Below is a small trained network, with its code and all its weights. Each question gives an input and a target symbol and asks what happens when units are switched off, that is, made to give their printed mean instead of their output.

import numpy as np


def w(rows, s, z=0):
    codes = np.array(rows[::2]) - 128.0
    scale = np.full(codes.shape[1], s)
    scale[-1] = z or s
    return codes * scale


def f(y):
    return np.maximum(y, 0)


def softmax(a):
    e = np.exp(a - a.max(-1, keepdims=True))
    return e / e.sum(-1, keepdims=True)


def log_softmax(a):
    a = a - a.max(-1, keepdims=True)
    return a - np.log(np.exp(a).sum(-1, keepdims=True))


def net(x, mask):
    ids = ['αβγδεζηλξπστφψω'.index(c) for c in x.split()]
    T = len(ids)
    res = E[ids] + P[:T]
    r = res
    for j in range(3):
        rows = slice(2 * j, 2 * j + 2)
        q, k, v = (r @ M[0][rows].T for M in (Q, K, V))
        z = softmax(np.where(np.tri(T) > 0, q @ k.T / 2**0.5, -1e9)) @ v
        o = O[0][rows]
        res = res + np.where(mask[j], z, o[:, -1]) @ o[:, :-1]
    y = f(res @ A[0][:, :-1].T + A[0][:, -1])
    res = res + np.where(mask[3:7], y, B[0][:, -1]) @ B[0][:, :-1]
    return log_softmax(res[-1] @ U[:, :-1].T + U[:, -1])


Q, K, V, O, A, B = {}, {}, {}, {}, {}, {}
E = w([
[98,98,83,175,95,136,167,64,104,129,148],'α',
[149,201,157,81,186,72,176,185,134,207,137],'β',
[113,160,52,94,87,95,207,38,142,163,105],'γ',
[130,181,201,159,132,192,44,150,143,133,76],'δ',
[149,147,86,227,122,164,99,179,100,188,126],'ε',
[156,161,63,129,87,128,146,120,215,117,82],'ζ',
[102,166,145,37,216,198,68,82,95,153,6],'η',
[187,138,129,216,113,168,140,59,225,196,129],'λ',
[157,87,147,194,122,181,186,28,164,182,135],'ξ',
[211,116,105,173,108,48,37,56,99,128,112],'π',
[245,138,89,116,81,222,78,90,205,113,172],'σ',
[92,198,77,97,70,105,132,153,139,90,120],'τ',
[122,183,120,141,118,105,78,113,136,131,228],'φ',
[112,117,115,98,39,186,130,85,172,186,170],'ψ',
[169,129,75,203,114,180,215,67,105,108,145],'ω',
],0.018)
P = w([
[147,212,135,169,39,205,168,91,188,2,132],'0',
[119,221,147,240,104,145,148,113,157,35,153],'1',
[124,200,130,200,106,166,131,117,156,48,144],'2',
[140,187,132,203,104,161,122,107,152,83,146],'3',
[134,173,116,181,104,154,120,112,156,111,150],'4',
[138,152,106,188,120,155,110,99,151,127,148],'5',
[132,141,96,164,122,158,96,106,155,148,148],'6',
[136,130,94,165,139,161,94,105,158,166,148],'7',
[136,116,84,145,135,165,82,115,156,181,147],'8',
[133,125,90,132,149,162,84,109,151,208,147],'9',
[132,114,81,130,148,155,63,96,134,217,145],'10',
[124,90,64,115,149,165,43,97,122,238,154],'11',
],0.0065)
Q[0] = w([
[83,173,121,147,155,97,37,186,156,109,133],'h1',
[182,85,141,74,141,97,140,91,149,127,84],'h1',
[93,56,141,116,141,100,138,230,69,107,102],'h2',
[110,153,150,128,161,119,138,185,69,87,88],'h2',
[151,219,38,172,88,160,147,100,201,178,171],'h3',
[99,64,253,80,204,53,134,163,107,54,149],'h3',
],0.011)
K[0] = w([
[146,108,138,154,120,114,157,206,94,135,147],'h1',
[113,130,169,81,153,131,113,62,151,82,92],'h1',
[126,129,155,136,89,110,159,82,176,86,183],'h2',
[119,152,96,174,50,105,173,144,146,77,147],'h2',
[138,91,104,88,158,108,58,157,109,227,105],'h3',
[115,143,161,172,7,104,227,109,230,51,244],'h3',
],0.012)
V[0] = w([
[160,97,97,108,140,140,152,166,85,165,100],'h1',
[143,100,64,170,33,85,190,143,165,149,190],'h1',
[167,143,33,105,139,94,173,123,80,157,157],'h2',
[185,111,126,167,140,126,96,101,224,133,229],'h2',
[233,130,122,200,65,143,119,203,108,178,189],'h3',
[172,64,90,161,85,90,49,82,125,2,136],'h3',
],0.0091)
O[0] = w([
[52,167,154,232,193,57,113,63,176,32,164,102],'h1',
[107,183,143,128,73,174,158,82,55,136,55,207],'h1',
[169,148,118,121,124,70,254,202,126,147,148,93],'h2',
[211,138,211,162,116,108,162,44,64,149,142,169],'h2',
[106,168,74,107,164,180,100,99,235,103,184,239],'h3',
[154,39,17,137,137,104,90,125,122,166,81,3],'h3',
],0.0082,0.0048)
A[0] = w([
[84,50,209,95,89,168,165,104,72,88,152,151],'n1',
[141,120,119,171,79,19,255,115,43,142,248,247],'n2',
[180,93,121,163,153,199,113,87,195,139,171,46],'n3',
[172,115,81,91,148,198,229,59,196,64,115,2],'n4',
],0.0069,0.0045)
B[0] = w([
[115,72,142,103,150,151,226,53,149,88,254,150],'n1',
[185,157,60,94,198,183,141,155,132,50,126,166],'n2',
[65,153,115,61,107,63,160,142,58,47,118,246],'n3',
[98,128,157,225,172,96,81,180,122,125,163,213],'n4',
],0.0093,0.012)
U = w([
[164,58,96,127,143,199,162,112,173,52,110,86],'α',
[212,162,178,96,105,170,202,170,214,124,148,70],'β',
[139,128,116,52,111,81,203,115,122,8,56,44],'γ',
[92,107,184,43,177,213,75,55,140,59,7,154],'δ',
[16,155,104,156,122,108,109,201,79,149,183,175],'ε',
[220,88,139,233,90,214,126,101,248,202,105,187],'ζ',
[135,67,183,90,138,56,181,145,146,83,138,221],'η',
[158,155,218,137,52,74,141,66,110,104,96,64],'λ',
[102,54,137,124,125,124,200,67,137,55,113,99],'ξ',
[144,79,27,91,129,29,158,124,109,128,128,182],'π',
[196,113,151,145,88,46,72,138,87,66,156,33],'σ',
[89,174,114,47,43,91,154,161,130,117,2,100],'τ',
[245,107,114,86,71,210,70,165,153,103,183,91],'φ',
[121,100,139,90,56,164,167,104,148,140,159,105],'ψ',
[212,127,134,191,151,151,150,200,67,101,130,3],'ω',
],0.0077,0.0075)

Each question gives the input, a string of symbols that net reads in full, and the target symbol t.
The units are the heads (2 rows each of Q, K, V and O) and the neurons (one row each of A and B). Each row of codes is followed by its name. A weight is (code - 128) times the scale printed after its matrix; where a second scale follows, it is the last column's (O, A, B and U).
mask holds one flag per unit, heads first, then neurons. A switched-off unit (its flag False) gives its mean, the last column of its rows in O or B, instead of its output. The means were averaged over made-up inputs and are rounded, as every weight is.
A unit's drop is (log p(t) with every unit on - log p(t) with that unit switched off) / (log p(t) with every unit on - log p(t) with every unit switched off).
The circuit of an input: a set's keep is (log p(t) with only the set's units on - log p(t) with every unit switched off) / (log p(t) with every unit on - log p(t) with every unit switched off). Starting from all 7 units, units are removed one at a time, each time the one whose removal leaves the highest keep (on an exact tie, the one counted first), for as long as the keep stays at least 0.8.
circuit, biggest first: the units of the circuit, biggest drop first
k most important neurons: the k neurons with the biggest drops, biggest first
which heads matter: for each layer, one digit per head in row order, 1 if its drop is at least 0.15 and else 0, layers parted by /
drop when u is switched off: that unit's drop, to one decimal
input ε ε λ φ σ φ φ ψ η ε λ α, target ξ: most important neuron	[n1]
input ε δ ζ λ, target δ: which heads matter	010
input ε ε ε ζ ε β ξ, target β: circuit, biggest first	[h2 h3]
input ε ζ ε λ φ α λ λ ζ π ζ, target π: which heads matter	001
input β η ε λ γ, target π: which heads matter	111
input λ η λ ξ, target η: circuit, biggest first	[h1 h3]
input λ ε λ α ε ω, target ε: which heads matter	001
input ξ λ λ ζ, target ζ: circuit, biggest first	[n3 h1]
input σ ψ λ ζ σ λ σ, target σ: 2 most important neurons	[n3 n4]
input ζ ε β β γ ε ε ε γ, target ε: circuit, biggest first	[h3 n4]
input ζ ζ γ λ ζ γ λ τ λ σ, target σ: circuit, biggest first	[n3 h2 n4]
input β ε ε ζ β η λ ζ λ η, target η: which heads matter	101
input λ ε σ, target ε: circuit, biggest first	[n4 h3 n3]
input ε ε δ σ, target δ: circuit, biggest first	[h2]
input ε ζ λ λ τ β ζ, target β: circuit, biggest first	[h3 n3]
input λ ε ε φ λ, target ε: circuit, biggest first	[h3 n3 n4]
input β ε λ λ δ ξ α ζ ζ φ, target δ: circuit, biggest first	[h2 n4]
input τ β λ ω λ ε ε ε β ζ, target β: circuit, biggest first	[h3 h2]
input λ σ α τ α ε ψ ψ, target ε: circuit, biggest first	[h3 n4 n3]
input ε ε π, target π: circuit, biggest first	[h3]
input φ τ η λ ψ, target ψ: 2 most important neurons	[n1 n3]
input σ ζ ζ ω, target ω: which heads matter	010
input γ λ β γ, target β: which heads matter	001
input ε β α λ, target β: which heads matter	011
input η ζ λ ε σ ε ε ε τ, target γ: drop when h3 is switched off	1.2
input φ ε λ, target ε: drop when h2 is switched off	0.0
